Each row has a name. Each piece below is followed by the name of the row it came from. Each question is about the rows just above it.

kepo: [108 152 150 145 132 134  61 167  94 123 113 116 111 127 115 124 178 132
 136 165 121 152 184 188 110 143 120 158 106 129 163 128 137 148 134 111
 158  67 143  95 123 185  96 162 102  88 129 137 128 144 140 180 178 109
 165 141  84  97 115 120]
ribin: [146 108 135 162 161 122 185 141 157 109 133 160 163 174 125 109 107  65
  92 119  87 143 152 121 192  87 115  83 161  95 141 118 125 104 126  51
 119 114 109 173 108 138 113 173 119 136  84 179 138 144 140 180 178 109
 165 141  84  97 115 120]
nenub: [152 121 192  87 115  83 161  95 141 118 125 101 163 174 125 109 107  65
  92 119  87 143 152 121 192  87 115  83 161  95 141 118 125 104 126  51
 119 114 109 173 108 138 113 173 119 136  84 179 138 145 138  83 101 150
 115 109 112 155 120 121]
[146 108 135 162 161 122 185 141 157 109 133 160 163 174 125 109 107  65
  92 119  87 143 152 121 192  87 115  83 161  95 141 118 125 104 126  51
 119 114 109 173 108 138 113 173 119 136  84 179 138 144 140 180 178 109
 165 141  84  97 115 120] -> ribin
Which row holds [158 106 129 163 128]? -> kepo

ger: [122 189  96  84]
Zugub: [140  94 147 152]
Gure: [149  73 152 157]
mogep: [145  61 153 159]
laved: [122 189 142  84]
The row with [152 157] is -> Gure
[122 189 142  84] -> laved

saso: [102 149 146 146 120 110]
det: [102 146 149  86 134 133]
ven: [ 88 135 137  49 139 123]
sem: [ 88 135 137  49 139 121]
Which row holds [102 146 149  86]? -> det
The row with [102 146 149] is -> det

Gis: [167 165 133 142 143 132 165 107 176 126 141 124 128 115 105 134 126  99
 128 117 130 131  96 129 172 161 126 130 115 147  91 163  98 104 134]
soluv: [105 114 118 200 118  89  94 124 132 113 140 111  97  62  94 125 127 119
 138 140 104 139 116 113 139 114 122 129 167 165 135 142 143 134 159]
Zete: [126 126 140 131 140 130 112 135 131 118 119  93 166 198 124 132 126 141
 118 136 103 133 163 125  81 130 158 163 112 135 127 133 152  76 135]
[167 165 135 142 143] -> soluv
[ 93 166 198 124 132 126 141] is in which row? -> Zete

Lirod: [168 166 137 180 121 137 179 149 126 118 138 101 122  55 151 133 135  73
 189 216  97 129  37 125  60 205 107]
rikev: [ 95 104 127  94 121 113  81 114 131 138 130 146 131 178 115 133 126 178
  88  75 145 125 185 132 157  52 133]
Zopig: [ 94 111 128 116 137 119 108 113 134 134 135 128 129 133 117 137 124 139
 123 112 140 139 131 111 121 108 116]
kapo: [ 93 109 127 123 160 127 124  99 135 129 136 118 126 105 107 137 118 109
 133 122 144 152 110  94 119 157 115]
Gen: [129 130 133 115  88 113  99 147 128 137 131 144 131 179 143 134 135 184
 109 108 126 109 162 150 128  45 129]
tepa: [109 162 152 122  80 115 103 156 126 135 132 142 131 177 147 134 138 179
 116 119 118 105 155 157 122  43 130]
Baza: [181 169 137 157  70 124 139 180 122 126 134 127 128 136 169 132 143 146
 154 175  96  98 101 166  88  99 124]
bon: [ 95 104 127  94 121 113  81 114 131 138 130 146 131 178 115 133 126 178
  88  75 145 125 185 132 157  46 133]
Vunu: [133 135  72 189 216 121 113 110 134 134 136 125 128 124 116 138 123 131
 128 116 140 143 123 106 117 119 113]
[168 166 137 180 121 137] -> Lirod
[ 95 104 127  94 121 113  81 114 131 138 130 146 131 178 115 133 126 178
  88  75 145 125 185 132 157  52 133] -> rikev
Where do [133 115  88 113  99 147 128 137 131 144 131] appear? -> Gen
[109 162 150] -> Gen
[115  88] -> Gen
[133 135  73 189 216] -> Lirod
[132 157  46 133] -> bon

sim: [212 113 144  91 113 102]
rok: [169  90 152  77 120  83]
vatu: [ 96  74 187  46 135  70]
moku: [164  90 160  73 125  87]
[ 74 187] -> vatu
[160  73 125  87] is in which row? -> moku

fiv: [119 107  61 191 136 147 132 208]
susog: [136 123 120 159 172 101 130 110]
zamin: [125 105 126 116 173 131 127 111]
ruvuz: [115 122 122 147 107 117 129 180]
lubog: [137 135 149 126 166 124 127 163]
Dul: [129 119 128 105 185 116 138 108]
Velen: [116 120 119 144 144 113 137 193]
fura: [143 135 126 172 108 115 128  94]
rekad: [136 143 119 107  61 191 137 108]
Motar: [138 126 131 110 159 123 129 133]
Kezum: [139 126 121 146 100 132 117 111]
[137 135 149 126 166] -> lubog
[110 159 123] -> Motar
[128 105] -> Dul
The row with [107  61 191 137 108] is -> rekad
The row with [127 111] is -> zamin
Where do [119 107  61 191 137] appear? -> rekad

Nazu: [ 99 121 135 131 136 121 121 131 135 123]
bofev: [125  99 121 135 131 136 121 121 133 123]
Biza: [130 136 121 121 131 135 123 114 143 116]
foral: [128 115 128 134 126 129 127 126 133 125]
[ 99 121 135 131 136 121 121 131 135 123] -> Nazu
Which row holds [130 136 121 121 131 135 123 114 143 116]? -> Biza
[ 99 121 135 131 136 121 121 133] -> bofev
[128 134 126 129 127 126] is in which row? -> foral
The row with [126 129 127 126 133] is -> foral
[131 136 121 121 131 135 123] is in which row? -> Nazu

